(in the rows, 128 means zero)
Each row is followed by its group and then its class within the group.
[116 184  93 111 116  86 117 185 138 134 123  84 117 100 145 140 212 132
  92  72 149 207 105 154 147 129 102 178 181  99 170 187 119 121 214 123
 144 210 116 134 108 145 146 153 169 125 137 143 107 151 166 168 167 122
  97 139 140  64 136 100 135 133 147 125 164 117 146 144 109 111  87 120
 138] : mz.Z
[124 151 107 162 112 113 123 161 159 133 122 149 138 123 127 101 101 132
 132 161 139 125 176 134 105 138 125 108 134 123 105 115 152  73 116 119
 154 157 118 110 150 135 139  85 100 111 128 136 119 115 130 127 115 130
 126 156 130 197 147 157 170  81 151 122 130 124 132  85 167 143  92 148
 167] : Nq.W
[123 138 132 149 128 114 150 162 139 151 161 122 134 130  91  88 103 122
 194 142 132 126 113  89 156 172 138 143  72 144 196 222 159 136  61 124
 100 200 112 143 120  99  38 100 152 115  90 133 165 115 120 173 126 137
 121 219  48 131 121  95 160 159  78 108 174 144 106  71 156 101 168  98
 118] : nr.M
[142 116 117 130 143 139 140 111 163 133  94 140 189 105 159 116 170 104
 130 150 142  99 228 141 135 144 131 128 123 143 204  88 146  91  92 140
 162 161 149 112 129 164 123  79 130 108 115 185 169  98 119 112 117 132
 113 191 103 252 152 170 130  40 137 138 141 156 112  95 162 128 147 115
 154] : Nq.Q
[118 131 128 116 127 130 116 132 112 115 150 107 103 123 140 126 164 105
  97 108 129 147  95 136 115 100 113 154 170 104 105 112 119 128 159 144
 109 139 136 142 111 149 145 161 130 134 131 145 147 161 133 137 133 113
 124  95 134 106 130 127 132 105 132 121 129 152 144 176 110 154 104 132
 115] : gh.T
[187 170  81 112 129 121 150 164 112 121 119  62 141 106 118 160 187 114
 103  71 134 147 172 139  96 136 119 167 157 127 164 109 109 122 212 116
 195 125 137 132 136 149 185 145 157 121 113 148 134 137 159 100 205 129
  69  89 159  96 151  80 164 119 131 136 164 109 140 194 109 145  57 154
 110] : mz.Z
[112 109 125  87 127 136 109 109 118 139 107 148 150 157 150 167 103 107
 101  87 137 127  99 110 112  90 156 126 162 150  98 107 105 151 140 128
 176  53 111 125 134 106 183 178 106 142 135 104 110 164 143 161 132 108
 169  21 138  52  91 177  74 124 147 142  86 146 176 191 101 106 114 162
  82] : gh.J
[152 130  85 139 116 116 144 153 161 146 103 114 194  94 163 120 139 127
 126 108 157  98 176 143 102 129 141 124 151 144 154  93 137 101 118 118
 145 185 135 105 126 183 142 100 108 103 111 170 139 126 138 130 125 132
 116 164 123 217 140 158 161  33 143 125 159 158 128 107 155 130 127 135
 170] : Nq.Q
[111 135 124 143 107 115 149 149 149 152 131 139 134 119  93 121 108 126
 179 112 147 134 113  93 163 133 137  56  78 155 190 218 146 125  81 112
 155 175 108 108 131  71  82 106 172 139 103 126 154 124 140 192 127 130
 125 204  61  97  92 111 129 142  98 100 160 123 118  67 194  81 169 106
 134] : nr.M
[122 172  95 114 118 110 150 164 119 116 141  69 122  93 136 141 191 121
 119  81 136 123 124 136 118 144 112 163 150 112 158 137 110 115 198 118
 161 177 148 109 101 145 163 135 159 112 108 149 135 128 161 126 172 112
 124 136 140 116 147  78 181 108 114 120 185 114 155 180 130 137  70 136
 138] : mz.Z
[114 148 100 115 125 116 145 173 142 112  88 102 147 112 147 133 180 132
 106  93 137 145 184 140 146 157 141 142 160 128 152 111 124 120 173 108
 178 109 131 151  87 159 175 128 134 143 147 136 127 107 158 116 171 116
 109 125 180 114 140 111 136 117 119 156 164 138 126 168 130 144  77 163
 136] : mz.A
[155 125 152 136 130 146 139 136 140 144 124 116 112 126 135 123 120 128
 160 114 133 133 135 105 141 115 142 155 105 158 190 168 157 138  77 140
  70 191 131 126 123 114  71 116 122 125 111 122 164 117 159 162 128 133
 136 174  21 127 112  88 130 121 112 118 172 122 126  98 154 101 147 117
 101] : nr.S
[116 134 105 130  94 128 150 150 153 154 134 109 118 123 126 126  91 126
 155  99 137 123 114  90 142 149 137 156  89 171 190 197 149 146  96 106
  83 173 132 114 131 107  81 108 123 143 108 125 147 122 145 129 143 141
 137 174 111  97 130  65 147 161 104 124 149 115 132 110 159 110 142 124
 126] : nr.S

Each row is followed by its group and then its class within the group.
[115  96  69  95 111  59  89  75  70  29 119 170 194 119  27 130  60 116
 222 188 116 161 135 185 112 116  58 149  99 100 123 101 253 107 230 158
 117 142 158 147 136 107 171  68 150  84  82 134  85 113 209 157 186  95
 203 185 205 118 129  48 120 132 206 112  35  60 113 176  54 220 100 151
 125] : (15).K
[106 111  84 140 140 120 106 149 122 108 125 140 148 187 103 128 117  72
 125 125 142 168 104 148 131 115 105 143 100 108 133  94 164 117 122 131
 143 151 121  88 152  79 130  99 134 155  87 148 146 136 173 111 195 153
 182 102 111 152 153 165 139 187 146 145 160  85 160 140 110 177 118 203
 128] : (20).P
[ 90 174 135 113 130 120  94 101 110 119 130 110 104 124 113 131 129 116
 117 114 155 111 134 126 146 119 134  86 143 103 131 133 175  92 147 146
 111 144 125 201 119 175 128 109 115 124 135 124 117 132 130 164 108 134
 149 150 103  98 111  78 175 188 152 132  90 160  80 174 197  81 125  95
 134] : (24).L
[ 94  63 164 169 161 125 113 108  84 150 133 101 140 142 137 125  76 119
 118 129 123 169 104 147 115 134 130 190  75  96 105 195 146 114 101  88
 134 156 187 148 115 115 123  73 159  62 109 204  97 194 124  95 101 118
 135 115  67 138 187 126  96 153 158 146 129  85  91 162 160 157  90 206
 127] : (20).R
[113  83 125 147 155 121 106 102 101 118 120 104 145 181 119 146 100  83
 123 105 149 151 107 127 129 139 130 188  86  97 132 159 151 115  91 100
 126 167 153 126 155 111 110  90 127 102  89 202 136 169 126  88 158 150
 137 101  57 145 141 143 127 212 152 137 152  52 128 173 125 172 123 249
 139] : (20).P
[155 104 123 122 115 129 135 151 112  93  99 132  94 174 115 143 105  87
 123 102 111 150 112  97 142 122 105 129  63 146 150  84 136 109 113  85
 128 186  74  84 185  97 106 111  99 183 108 150 135 135 140  98 208 150
 115 136  61 138 104 145 158 206 135 134 172  37 157 158 108 135 170 231
 135] : (20).P
[ 74 145 129 107 104 118 118  51 122 130 112 115 114 111 139 138 136 120
 125 134 135 116 128 127 144 123 168 165 181 110 145 191 153 105 134 138
 134 121 106 176 112 133 144 159 110 144 169 106 157 174 123 135  97 145
 157 118  91  95  95 128 175 207 113 139  61 122 145 105  97 118 114 122
 151] : (24).X
